Below are the code and all the weights of a small trained network. Each question names an input and a class and asks about switching units off, where a switched-off unit gives its printed mean instead of its output.

import numpy as np


def w(rows, s, z=0):
    codes = np.array(rows[::2]) - 128.0
    scale = np.full(codes.shape[1], s)
    scale[-1] = z or s
    return codes * scale


def f(y):
    return y / 2 * (1 + np.tanh(0.7978845608 * (y + 0.044715 * y**3)))


def log_softmax(a):
    a = a - a.max(-1, keepdims=True)
    return a - np.log(np.exp(a).sum(-1, keepdims=True))


def net(x, mask):
    res = np.array(x, float).reshape(1, 6) / 4 @ E
    y = f(res @ A[0][:, :-1].T + A[0][:, -1])
    res = res + np.where(mask, y, B[0][:, -1]) @ B[0][:, :-1]
    return log_softmax(res[-1] @ U[:, :-1].T + U[:, -1])


A, B = {}, {}
E = w([
[117,82,83,28],'x0',
[24,150,174,74],'x1',
[153,66,72,130],'x2',
[194,48,255,188],'x3',
[144,4,189,23],'x4',
[48,142,117,117],'x5',
],0.0067)
A[0] = w([
[173,196,164,197,197],'neuron 0',
[99,116,147,148,38],'neuron 1',
[90,137,163,128,52],'neuron 2',
[243,76,186,110,126],'neuron 3',
[159,110,138,144,3],'neuron 4',
[102,177,69,136,71],'neuron 5',
[98,155,153,53,104],'neuron 6',
[113,150,138,206,105],'neuron 7',
[181,79,181,104,114],'neuron 8',
[211,91,153,137,86],'neuron 9',
[89,73,47,112,71],'neuron 10',
[199,252,128,219,233],'neuron 11',
[164,79,162,148,22],'neuron 12',
[133,75,62,92,162],'neuron 13',
[163,188,183,188,184],'neuron 14',
[84,32,121,87,144],'neuron 15',
[64,97,111,56,111],'neuron 16',
[194,173,184,162,192],'neuron 17',
[62,119,152,148,97],'neuron 18',
],0.012,0.0068)
B[0] = w([
[53,75,126,132,208],'neuron 0',
[175,151,175,57,120],'neuron 1',
[120,136,136,53,128],'neuron 2',
[151,81,224,118,198],'neuron 3',
[91,112,179,112,123],'neuron 4',
[130,178,189,195,153],'neuron 5',
[113,181,105,48,152],'neuron 6',
[127,83,105,199,164],'neuron 7',
[172,160,211,98,171],'neuron 8',
[126,113,198,132,163],'neuron 9',
[180,72,95,191,151],'neuron 10',
[43,93,96,193,252],'neuron 11',
[119,107,181,59,141],'neuron 12',
[254,74,126,161,175],'neuron 13',
[41,63,122,140,199],'neuron 14',
[210,220,139,166,186],'neuron 15',
[154,195,86,83,172],'neuron 16',
[69,72,141,118,190],'neuron 17',
[133,147,51,59,139],'neuron 18',
],0.0092,0.014)
U = w([
[81,175,81,186,100],'0',
[196,67,214,132,3],'1',
[96,77,114,161,117],'2',
[254,80,88,190,170],'3',
[132,169,115,69,133],'4',
],0.012,0.0032)

Each question gives the input, the list of numbers given to net, and the class t.
The units are the neurons (one row each of A and B). Each row of codes is followed by its name. A weight is (code - 128) times the scale printed after its matrix; where a second scale follows, it is the last column's (A, B and U).
mask holds one flag per neuron, in row order. A switched-off neuron (its flag False) gives its mean, the last column of its row in B, instead of its output. The means were averaged over made-up inputs and are rounded, as every weight is.
A unit's drop is (log p(t) with every unit on - log p(t) with that unit switched off) / (log p(t) with every unit on - log p(t) with every unit switched off).
The circuit of an input: a set's keep is (log p(t) with only the set's units on - log p(t) with every unit switched off) / (log p(t) with every unit on - log p(t) with every unit switched off). Starting from the 12 units with the biggest drops (on a tie, the unit counted first), units are removed one at a time, each time the one whose removal leaves the highest keep (on an exact tie, the one counted first), for as long as the keep stays at least 0.8.
circuit, biggest first: the units of the circuit, biggest drop first
k most important neurons: the k neurons with the biggest drops, biggest first
drop of u: that unit's drop, to one decimal
input [-1,-6,-1,-6,1,3], class 3: circuit, biggest first => [neuron 14; neuron 0]
input [-1,-6,6,-2,4,-8], class 1: circuit, biggest first => [neuron 3]
input [-6,-8,4,6,-2,-7], class 2: 3 most important neurons => [neuron 11; neuron 14; neuron 0]
input [2,4,6,-6,3,8], class 3: circuit, biggest first => [neuron 10; neuron 13]
input [3,5,2,-3,2,3], class 4: circuit, biggest first => [neuron 16; neuron 11]
input [-8,3,3,-6,4,-2], class 0: circuit, biggest first => [neuron 3; neuron 17]
input [3,-1,-6,-6,3,2], class 4: circuit, biggest first => [neuron 11; neuron 6]
input [5,-3,-8,-4,-2,6], class 4: circuit, biggest first => [neuron 11; neuron 14]
input [4,7,2,-8,0,-2], class 4: 3 most important neurons => [neuron 6; neuron 16; neuron 11]
input [8,-1,-5,0,-2,-2], class 4: 2 most important neurons => [neuron 11; neuron 7]
input [-3,-3,-4,-8,8,2], class 3: drop of neuron 13 => 0.3
